Each row has a class, written after it.
[  62  107 -408 -381  254  326 -272 -506 -251 -289   22  471   23   65
   65 -236  401  -64   63  267 -131  165  109  225  -87 -248  -89 -297
  401 -146  -68  259  326 -434  144 -269]  Y
[   2   59 -344 -328  336  304 -258 -419 -222 -236   -5  240   -1   94
   78 -236  399  -27   44  251 -236  172   12  112 -131 -259 -144  -35
  265 -150  -62   65  281 -558  202 -256]  L
[-310  473  173  -73 -735 -260  228 -209  -24  412 -329   43   20   53
  -30 -201 -803  257 -378  267 -195 -366 -221  -21  212  427 -168 -336
 -340  -53  436  215 -316   44  413  -34]  P
[  24  242  147   88   77 -198   26 -148   67  116 -214   50 -236  357
 -166 -191 -167 -510  -64 -230  113  -61 -517   69  124   41 -239 -223
 -306 -417  260  179  411  269  648 -172]  P
[  35   79 -550 -483  181  346 -232 -619 -345 -148  173  456  -70   -5
  201 -336  406   45    6  405 -208  202  168  219 -204 -190  -26  -31
  327    6 -169   92  117 -471  -34 -168]  L
[  56  379  112  -67  -55 -216   21 -160  121  184 -162  238 -218  360
 -165 -290 -203 -552  -94 -189   98 -105 -381   34   69  112 -247  -62
 -113 -375  349  149  337  291  757 -235]  N
[   1  470   -5   10 -272  122  337 -121  -76  217 -137  289 -159  215
 -379 -134 -336   25  -27   28 -152 -161 -161  -23 -254  447  169 -647
   75  -32  441  500  -18  193  801 -153]  A
[-325  567    9 -171 -708 -207  228 -268  -96  413 -218  121  -10  -40
   38 -171 -630  245 -340  336 -188 -349 -286   52   88  393  -79 -400
 -352  -22  306  268 -388   10  293   89]  N
[  84  310   16   14   89 -130   60 -232   67  144 -175  208 -292  333
 -167 -171 -181 -560 -153 -222   95  -64 -545   47  -34   93 -194 -167
 -302 -350  230  239  259  286  600 -145]  S
[  74  210 -474 -301  296  317 -148 -561 -292 -235   57  463  -80  159
   99 -189  290  -15    6  297 -195  231  -44   80 -265 -189  -52 -155
  164  -89  -63  171   85 -467   65 -224]  S
[-147  571 -234  -19 -378   66  282 -243  -80  250  -72  166 -284  110
 -142 -218 -296 -104  -50  121 -203 -187 -183   29 -329  369  327 -605
   70   -4  222  365 -266  158  523 -135]  S
[  56  388   33 -210 -141 -188  110 -276   93  183 -154  342 -227  313
 -149 -250 -247 -485 -141 -120   63 -110 -365   50   45  138 -154  -62
 -152 -297  323  191  285  233  699 -200]  Z
[ 115   24 -297 -316  340  341 -271 -401 -214 -331  -20  390   67  108
   -7 -250  410  -17   81  179 -186  168  104  160  -12 -272 -139 -200
  267 -144   16  177  412 -505  245 -303]  C
[ 102  314    6  -74   42 -177   44 -163   72  188 -187  160 -286  364
 -219 -169 -272 -465 -151 -207   55  -79 -518   88   23   80 -179 -214
 -256 -349  252  255  248  288  667 -154]  T
[  85  359  113  -53  -53 -179   63 -206  147  184 -191  291 -221  358
 -224 -221 -242 -600 -107 -239   72  -55 -405   -9   28  144 -197  -93
 -155 -349  332  205  295  271  762 -245]  E
[  48  109 -598 -409  150  325 -181 -595 -313 -158  139  408  -75    1
  169 -350  333  120  -15  420 -174  214  159  235 -174 -154  -42  -41
  268   68 -115  133  125 -466   -4 -209]  S
[ 152  317  157  -22 -115 -226  119 -228   74  122 -221  389 -169  388
 -187 -253 -160 -404  -98 -141  225 -101 -424   40   92   15 -132 -117
  -61 -398  319  202  398  248  595 -180]  Z
[-276  498   86 -156 -695 -243  263 -291  -62  355 -270  147   -1   50
   20 -225 -704  222 -389  268 -209 -349 -205  -11  158  398 -106 -410
 -352  -66  384  216 -330   71  341  -46]  Z
[  69  432  144  -53 -198 -263   38 -193   77  222 -198  259 -182  322
 -146 -285 -289 -518  -98 -162  131 -156 -348    8  109  187 -250  -69
 -166 -344  386  222  311  319  793 -248]  E
[ 115  295   54  -81 -152 -142   63 -325   33  126 -199  360 -254  437
 -155 -212 -220 -498 -114 -207  141  -20 -467   73  -22   92 -158 -153
 -272 -357  263  272  311  181  575 -183]  N
[  80   98 -526 -401  145  289 -221 -552 -257 -145  133  418  -14   61
  171 -364  330   89   -1  374 -200  210  142  203  -98 -208  -43  -65
  356   12  -68  114  248 -438   65 -255]  A
[-416  443   -1 -141 -655 -150  217 -317  -55  373 -330  191  -49  -12
  -73 -204 -578  236 -310  189 -188 -252 -181   94  177  300 -102 -428
 -242  -32  345  356 -263   32  329   37]  E
[ -96  510 -307 -158 -492  124  335 -331 -193  231  -43  334 -227  117
 -124 -221 -324  147  -89  140 -205  -73 -143  137 -351  393  291 -517
  -12  106  241  442 -329   36  466  -13]  T
[  47  141 -541 -293  260  321 -178 -527 -273 -225   20  379  -54  123
  111 -217  277  -10   -1  273 -250  260  -72  120 -284 -171  -38  -58
  179  -69  -92  166   89 -458   33 -272]  C
[  66  356   48   58   26 -176   39 -200   -9  148 -153  156 -305  312
  -96 -243 -164 -515  -99 -195   90  -46 -551   53  -61   52 -155 -246
 -274 -370  200  201  244  276  569 -153]  N
[-440  438 -102 -167 -746 -121  282 -353 -143  345 -301  218 -106   25
    0 -144 -593  291 -335  270 -214 -302 -176  109  116  382  -44 -460
 -343   28  277  300 -440  -31  160   54]  S
[  39  328  148  -86 -101 -221   51 -136  124  216 -182  268 -249  383
 -181 -246 -251 -552  -78 -218  105 -124 -359   38  138  108 -241  -52
 -108 -370  392  162  390  293  832 -203]  P
[  93  -26 -550 -434  237  348 -206 -621 -350 -214  105  430  -80   97
   93 -310  391   34   30  326 -152  266  136  223 -192 -169  -31  -96
  314  -22 -141  179  281 -406   12 -278]  Z
[  -2  399  -15 -177 -161 -209  122 -282  -42  134 -112  339 -285  290
 -112 -226 -180 -460 -108 -118  112 -130 -398  129   51  196 -199 -124
 -206 -273  255  205  189  272  575 -125]  Y
[  38  288    7   93   75 -129   82 -125   25  144 -153   89 -315  328
  -76 -175 -195 -511 -140 -240   52  -53 -589    5   -2  128 -187 -177
 -341 -335  217  168  227  302  587  -91]  A
[  27  -18 -479 -365  418  349 -173 -420 -229 -311   67  249  -76  123
  105 -163  446 -107   44  217 -248  241    7  117 -194 -195  -97  -66
  167 -120 -131    3  237 -516   48 -301]  Z
[  82  250  -46  -77 -113  -94   80 -400   44  167 -164  371 -252  416
 -188 -257 -221 -466 -138 -157  122   47 -444   86  -16  114 -134 -168
 -191 -313  212  316  299  236  531 -211]  E
[  44  189 -542 -486   69  297 -209 -657 -293 -148  147  467  -61   -8
  180 -396  354   46    9  426 -124  160  197  258 -154 -186  -43 -116
  413  -14 -145  176  219 -379   -5 -263]  Y
[-318  520   99 -173 -674 -194  273 -296  -52  378 -294  154  -35  -12
  -24 -148 -628  236 -335  294 -155 -371 -220   11  173  352 -100 -397
 -387  -45  389  272 -262  -41  418  111]  S
[-191  560  178 -118 -686 -268  230 -246   15  477 -317  107   31   20
  -91 -175 -707  220 -406  277 -195 -363 -250    2  235  356 -180 -360
 -268  -85  432  301 -175   47  534   17]  Y
[  -7  408   63 -128 -121 -247   60 -286   10  142 -112  324 -246  298
  -87 -263 -109 -573  -76 -211  105 -128 -421  100   33  107 -167 -208
 -134 -377  257  198  270  294  632 -129]  Y
[  72  513   97   86 -352   94  321  -30   13  227 -188  262  -65  186
 -374 -164 -374    6  -57    5 -234 -212 -144  -82 -157  386  195 -685
    3  -75  475  476  -22  127  899 -196]  C
[-234  592   36 -123 -674 -261  228 -298  -36  441 -256  201   24  -30
   -3 -153 -652  173 -356  281 -167 -270 -282   57  153  390  -99 -442
 -304  -59  317  335 -324   60  381   71]  Y
[  72  408  159  -15 -157 -205   92 -224   41  198 -188  321 -216  362
 -173 -246 -200 -574 -110 -214  110 -148 -458   61   45  181 -187 -192
 -191 -397  318  212  293  233  709 -194]  L
[  51  -12 -427 -263  348  358 -193 -457 -210 -247   33  382  -45  168
  113 -157  329 -104   21  175 -227  283  -24   37 -303 -202  -98  -85
  152 -163  -77  116  163 -462   31 -290]  P
[-113  513 -213    9 -424  131  308 -225 -196  278  -58  275 -212   71
  -95 -214 -237   25  -73   30 -223 -129 -258   69 -394  423  280 -593
  -12   14  237  456 -315   51  480  -16]  L
[  75  279  126   42   69 -177   16 -130  119  132 -229   99 -236  379
 -194 -190 -206 -517 -145 -253   70  -72 -552   25   36   47 -250 -203
 -312 -424  270  190  318  252  650 -195]  N
[ 140  340  176   54  -22 -206   34 -163   83  132 -220  172 -213  357
 -191 -173 -221 -574 -165 -256   84 -127 -541   -2   84   88 -233 -273
 -265 -441  267  247  350  249  700 -184]  Y
[   5   59 -468 -354  160  262 -188 -462 -313 -226   49  245  -81   94
  204 -243  323  -37   19  246 -214  141   -9  205 -216 -203  -48 -104
  184  -84  -99   61  177 -511    7 -287]  T
[-123  473 -254   67 -330   90  301 -179  -18  236  -95  168 -217  141
 -229 -237 -279  -72  -58   39 -230  -99 -174   24 -339  433  292 -632
   89  -18  270  401 -207  201  502 -215]  A
[  53  313  -43  -43   45 -159    1 -154   80  190 -151  127 -286  343
 -137 -128 -264 -507 -194 -246   -2  -95 -595   48  -39   78 -162 -166
 -206 -319  244  244  216  277  598 -134]  A
[-307  548   53 -106 -693 -243  199 -267  -78  422 -297   77   39  -16
   38 -174 -688  237 -321  301 -194 -339 -286   41  169  394  -95 -360
 -354  -40  346  288 -320   72  386   53]  C
[ 107  344  112   49   72 -172   22 -167  130  130 -223  145 -216  321
 -180 -172 -165 -583 -152 -213   71  -63 -525   39   97   10 -254 -177
 -222 -419  244  229  397  273  719 -179]  Y
[  31  282  174 -147 -124 -166   60 -208  155  135 -198  332 -196  414
 -182 -237 -206 -524  -42 -215  107 -111 -290   10  141   86 -223  -79
 -158 -381  358  153  393  223  735 -253]  P
[  14  466  -89  -22 -269  147  363 -135  -17  189 -114  284 -170  223
 -316  -75 -349   22  -91   26 -249  -80 -125  -22 -296  389  172 -609
    4   -9  365  449 -168  158  704 -165]  Y
[-265  521  237  -97 -637 -278  206 -238    5  455 -353  101   59    4
  -80 -175 -682  198 -341  274 -186 -388 -230  -16  265  361 -149 -397
 -282  -75  437  245 -203   15  528   11]  S
[  -2   12 -449 -306  233  279 -175 -435 -181 -229   20  254  -25  124
   89 -281  402  -43   31  240 -202  205   42  174 -108 -204 -119 -107
  286 -142  -66   96  328 -471  122 -336]  Y
[   9 -109 -492 -346  320  367 -279 -521 -291 -323   -5  424  -48  106
  120 -220  461  -89  101  179 -152  235   79  222 -150 -250  -24 -236
  274 -100 -123  191  271 -502  -11 -273]  S
[ 106  470   39   33 -288  141  289  -86   20  214 -180  194  -77  282
 -394 -108 -452   63  -59   21 -245 -143  -93  -78 -234  429  160 -600
   20  -27  438  463  -76  157  812 -287]  C
[  58  280   25   51  163 -202  -33  -84  111  171 -199   81 -236  359
 -130 -160 -212 -536 -121 -260  -12  -48 -538   29  112   28 -186 -175
 -193 -350  287  181  257  245  699 -161]  S
[-110  518  -30  -13 -305   84  381 -125  -49  230 -186  210 -254  139
 -237 -168 -227  -73  -27   18 -208 -167 -198   19 -201  325  231 -628
   22  -92  373  344  -45   92  785  -77]  Z
[-363  536    4 -149 -758 -205  268 -291 -193  359 -242  160  -91  -79
   39 -139 -664  354 -349  302 -230 -335 -225   73   84  359  -63 -455
 -440   49  288  263 -490  -45  184  103]  P
[-128  460 -213    9 -248  134  381 -138 -105  194 -123  178 -317  164
 -215  -99 -264  -72  -68   36 -281  -64 -234    2 -374  385  277 -612
  -16  -26  237  325 -266  108  602 -110]  Z
[-347  505  133 -158 -624 -252  239 -220  -58  445 -275   91    6  -34
   19 -176 -609  262 -318  294 -206 -374 -279   33  238  328 -117 -399
 -286  -44  400  217 -218   41  470  123]  A
[-261  565  132  -68 -658 -286  204 -232    7  463 -281  102   63  -35
  -24 -212 -684  174 -358  256 -164 -324 -305  -20  200  378 -137 -384
 -353  -88  405  313 -265   87  495   57]  E
[-144  634 -312 -108 -492   94  309 -291 -216  242  -52  326 -233   40
  -89 -295 -316  111  -39  144 -152 -166 -212  150 -342  418  297 -548
   54   85  285  507 -291  139  522  -37]  C
[  83  370   -3   15   80 -203  -40 -108   87  206 -157  113 -258  314
 -118 -182 -270 -550 -153 -265   36  -63 -558   37   26   87 -215 -174
 -214 -347  258  243  188  321  666 -172]  E
[  22   45 -425 -384  216  263 -258 -574 -334 -297   77  375    8  112
  132 -273  395  -49   98  269 -114  207   71  220 -139 -208  -55 -218
  231 -128 -150  143  247 -455   -1 -257]  T
[-286  573  137  -24 -711 -263  252 -186   22  446 -294    5   67   18
    6 -296 -743  223 -364  309 -209 -358 -272  -15  268  369 -113 -355
 -280  -70  405  216 -251   53  485  -39]  T
[-187  590  203  -75 -639 -290  176 -205   15  450 -306  133   89   -2
  -38 -169 -711  191 -382  248 -202 -375 -292  -26  247  334 -153 -361
 -305  -61  459  286 -203   81  542   37]  A
[-439  520  -37  -88 -756 -171  252 -358 -195  342 -258  162  -90  -26
   44 -179 -565  222 -309  214 -209 -295 -223  111   59  400   -8 -510
 -357  -18  243  296 -476   -1  141  101]  L
[ 105  431  -30   44 -180  173  316  -88  -87  154 -118  295 -181  256
 -404  -51 -309   23  -60  -35 -203  -76 -187  -11 -359  403  147 -698
  -82  -32  356  480 -156  135  659 -194]  N
[  63   39 -358 -275  380  303 -292 -453 -252 -335   12  341   34  103
  128 -206  462 -101  104  221 -166  223   82  177  -30 -305 -121 -288
  294 -188  -95  155  354 -436  108 -277]  Y
[-200  446   66 -152 -730 -218  276 -348  -41  373 -243  193  -48  -13
  -19 -246 -682  138 -451  215 -163 -354 -201  -21  109  400  -89 -350
 -446  -56  363  279 -257   82  262  -19]  Z
[-148  587 -310 -227 -483  126  325 -341 -171  239  -82  380 -236   57
 -137 -233 -309  122 -113  132 -196 -128 -182  148 -350  375  277 -491
   87   96  279  490 -283   46  538  -15]  Z
[ 107  537  -22   67 -289   69  311 -155  -18  202 -163  304 -105  220
 -339  -65 -420  -17 -119   24 -272  -76 -133  -59 -315  396  174 -647
   13  -23  390  471 -203  163  684 -263]  Y
[-191  667  181  -34 -649 -277  182 -189   35  395 -311   93   87    7
  -43 -301 -761  204 -397  251 -227 -400 -260  -45  223  362 -180 -340
 -272  -82  464  231 -281   78  506 -121]  C
[  89  330  108  -22 -116 -149   50 -252   29  139 -187  361 -210  383
 -151 -239 -156 -517  -71 -187  188 -100 -434   72   53  102 -148 -192
 -141 -401  246  256  309  248  595 -152]  L
